Below is a small trained network, with its code and all its weights. Each question gives an input and a target symbol and asks what happens when units are switched off, that is, made to give their printed mean instead of their output.

import numpy as np


def w(rows, s, z=0):
    codes = np.array(rows[::2]) - 128.0
    scale = np.full(codes.shape[1], s)
    scale[-1] = z or s
    return codes * scale


def f(y):
    return np.maximum(y, 0)


def softmax(a):
    e = np.exp(a - a.max(-1, keepdims=True))
    return e / e.sum(-1, keepdims=True)


def log_softmax(a):
    a = a - a.max(-1, keepdims=True)
    return a - np.log(np.exp(a).sum(-1, keepdims=True))


def net(x, mask):
    ids = ['βδλμπτω'.index(c) for c in x.split()]
    T = len(ids)
    res = E[ids] + P[:T]
    r = res
    for j in range(3):
        rows = slice(4 * j, 4 * j + 4)
        q, k, v = (r @ M[0][rows].T for M in (Q, K, V))
        z = softmax(np.where(np.tri(T) > 0, q @ k.T / 4**0.5, -1e9)) @ v
        o = O[0][rows]
        res = res + np.where(mask[j], z, o[:, -1]) @ o[:, :-1]
    y = f(res @ A[0][:, :-1].T + A[0][:, -1])
    res = res + np.where(mask[3:19], y, B[0][:, -1]) @ B[0][:, :-1]
    return log_softmax(res[-1] @ U[:, :-1].T + U[:, -1])


Q, K, V, O, A, B = {}, {}, {}, {}, {}, {}
E = w([
[117,106,30],'β',
[107,181,206],'δ',
[172,153,213],'λ',
[161,152,209],'μ',
[254,172,85],'π',
[27,145,201],'τ',
[169,67,162],'ω',
],0.014)
P = w([
[18,254,126],'0',
[148,23,139],'1',
[119,41,137],'2',
[124,39,142],'3',
[116,42,133],'4',
[112,43,138],'5',
[72,70,130],'6',
[46,84,122],'7',
],0.0057)
Q[0] = w([
[181,57,213],'h0',
[153,152,143],'h0',
[163,172,139],'h0',
[147,185,163],'h0',
[124,127,145],'h1',
[123,106,3],'h1',
[160,156,135],'h1',
[177,172,152],'h1',
[116,38,64],'h2',
[92,55,101],'h2',
[97,107,174],'h2',
[161,203,182],'h2',
],0.019)
K[0] = w([
[101,226,138],'h0',
[155,145,114],'h0',
[175,149,112],'h0',
[159,119,71],'h0',
[124,136,143],'h1',
[148,51,24],'h1',
[138,153,127],'h1',
[142,167,133],'h1',
[147,4,163],'h2',
[107,31,152],'h2',
[60,106,143],'h2',
[122,232,110],'h2',
],0.019)
V[0] = w([
[139,89,138],'h0',
[134,63,114],'h0',
[129,166,146],'h0',
[145,45,133],'h0',
[124,7,138],'h1',
[124,228,104],'h1',
[106,222,71],'h1',
[108,109,121],'h1',
[245,150,127],'h2',
[15,38,55],'h2',
[28,139,157],'h2',
[254,198,179],'h2',
],0.0072)
O[0] = w([
[171,100,132,103],'h0',
[210,91,147,67],'h0',
[75,147,113,170],'h0',
[228,72,142,65],'h0',
[61,88,98,83],'h1',
[191,141,141,154],'h1',
[205,95,114,129],'h1',
[128,60,122,111],'h1',
[1,143,84,200],'h2',
[191,1,193,5],'h2',
[255,160,153,89],'h2',
[34,218,68,242],'h2',
],0.0066,0.0033)
A[0] = w([
[136,112,116,177],'n0',
[112,137,134,253],'n1',
[211,86,89,228],'n2',
[95,10,171,90],'n3',
[109,73,99,151],'n4',
[105,97,174,57],'n5',
[140,159,136,185],'n6',
[97,93,200,161],'n7',
[93,50,103,166],'n8',
[170,217,99,86],'n9',
[136,78,32,91],'n10',
[104,100,187,152],'n11',
[119,77,113,199],'n12',
[217,162,185,60],'n13',
[173,124,147,55],'n14',
[87,129,199,3],'n15',
],0.011,0.0043)
B[0] = w([
[101,139,142,153],'n0',
[132,111,218,224],'n1',
[21,139,157,198],'n2',
[225,190,42,227],'n3',
[90,127,172,171],'n4',
[159,195,125,155],'n5',
[145,108,175,193],'n6',
[109,43,167,196],'n7',
[49,102,159,190],'n8',
[166,88,98,254],'n9',
[228,171,89,196],'n10',
[130,61,188,182],'n11',
[61,167,164,182],'n12',
[102,145,7,193],'n13',
[155,128,176,152],'n14',
[192,113,8,157],'n15',
],0.016,0.0073)
U = w([
[156,20,44,141],'β',
[182,209,3,206],'δ',
[199,237,200,130],'λ',
[167,198,148,84],'μ',
[40,206,85,133],'π',
[73,67,7,2],'τ',
[102,76,160,209],'ω',
],0.0073,0.0031)

Each question gives the input, a string of symbols that net reads in full, and the target symbol t.
The units are the heads (4 rows each of Q, K, V and O) and the neurons (one row each of A and B). Each row of codes is followed by its name. A weight is (code - 128) times the scale printed after its matrix; where a second scale follows, it is the last column's (O, A, B and U).
mask holds one flag per unit, heads first, then neurons. A switched-off unit (its flag False) gives its mean, the last column of its rows in O or B, instead of its output. The means were averaged over made-up inputs and are rounded, as every weight is.
A unit's drop is (log p(t) with every unit on - log p(t) with that unit switched off) / (log p(t) with every unit on - log p(t) with every unit switched off).
The circuit of an input: a set's keep is (log p(t) with only the set's units on - log p(t) with every unit switched off) / (log p(t) with every unit on - log p(t) with every unit switched off). Starting from the 12 units with the biggest drops (on a tie, the unit counted first), units are removed one at a time, each time the one whose removal leaves the highest keep (on an exact tie, the one counted first), for as long as the keep stays at least 0.8.
units of the circuit, in order: the units of the circuit, biggest drop first
top k neurons: the k neurons with the biggest drops, biggest first
drop of u: that unit's drop, to one decimal
input β π λ λ β μ, target β: top 2 neurons -> n7, n13
input δ δ β β ω π δ, target δ: units of the circuit, in order -> n13, h2, h1
input τ π λ τ π δ, target τ: top 2 neurons -> n13, n2
input λ μ β δ τ, target β: units of the circuit, in order -> h2, n13, n15
input β π π ω π δ δ λ, target β: top 2 neurons -> n13, n7
input ω λ λ, target ω: units of the circuit, in order -> n3, n10
input δ δ δ β μ π δ, target δ: units of the circuit, in order -> h2, n13, h1
input π τ λ τ λ δ β μ, target π: units of the circuit, in order -> h2
input δ β τ δ π λ, target δ: units of the circuit, in order -> h2, n13
input λ β β μ β, target π: top 3 neurons -> n2, n8, n12
input β π λ, target β: top 4 neurons -> n7, n13, n11, n3
input π λ π μ β β β, target π: top 3 neurons -> n8, n12, n9
input β μ λ π π μ π δ, target β: top 4 neurons -> n7, n13, n15, n11
input π τ δ, target π: drop of h2 -> 1.8
input δ δ δ μ, target δ: drop of n0 -> 0.0
input β δ π δ π β λ μ, target β: drop of n7 -> 0.4
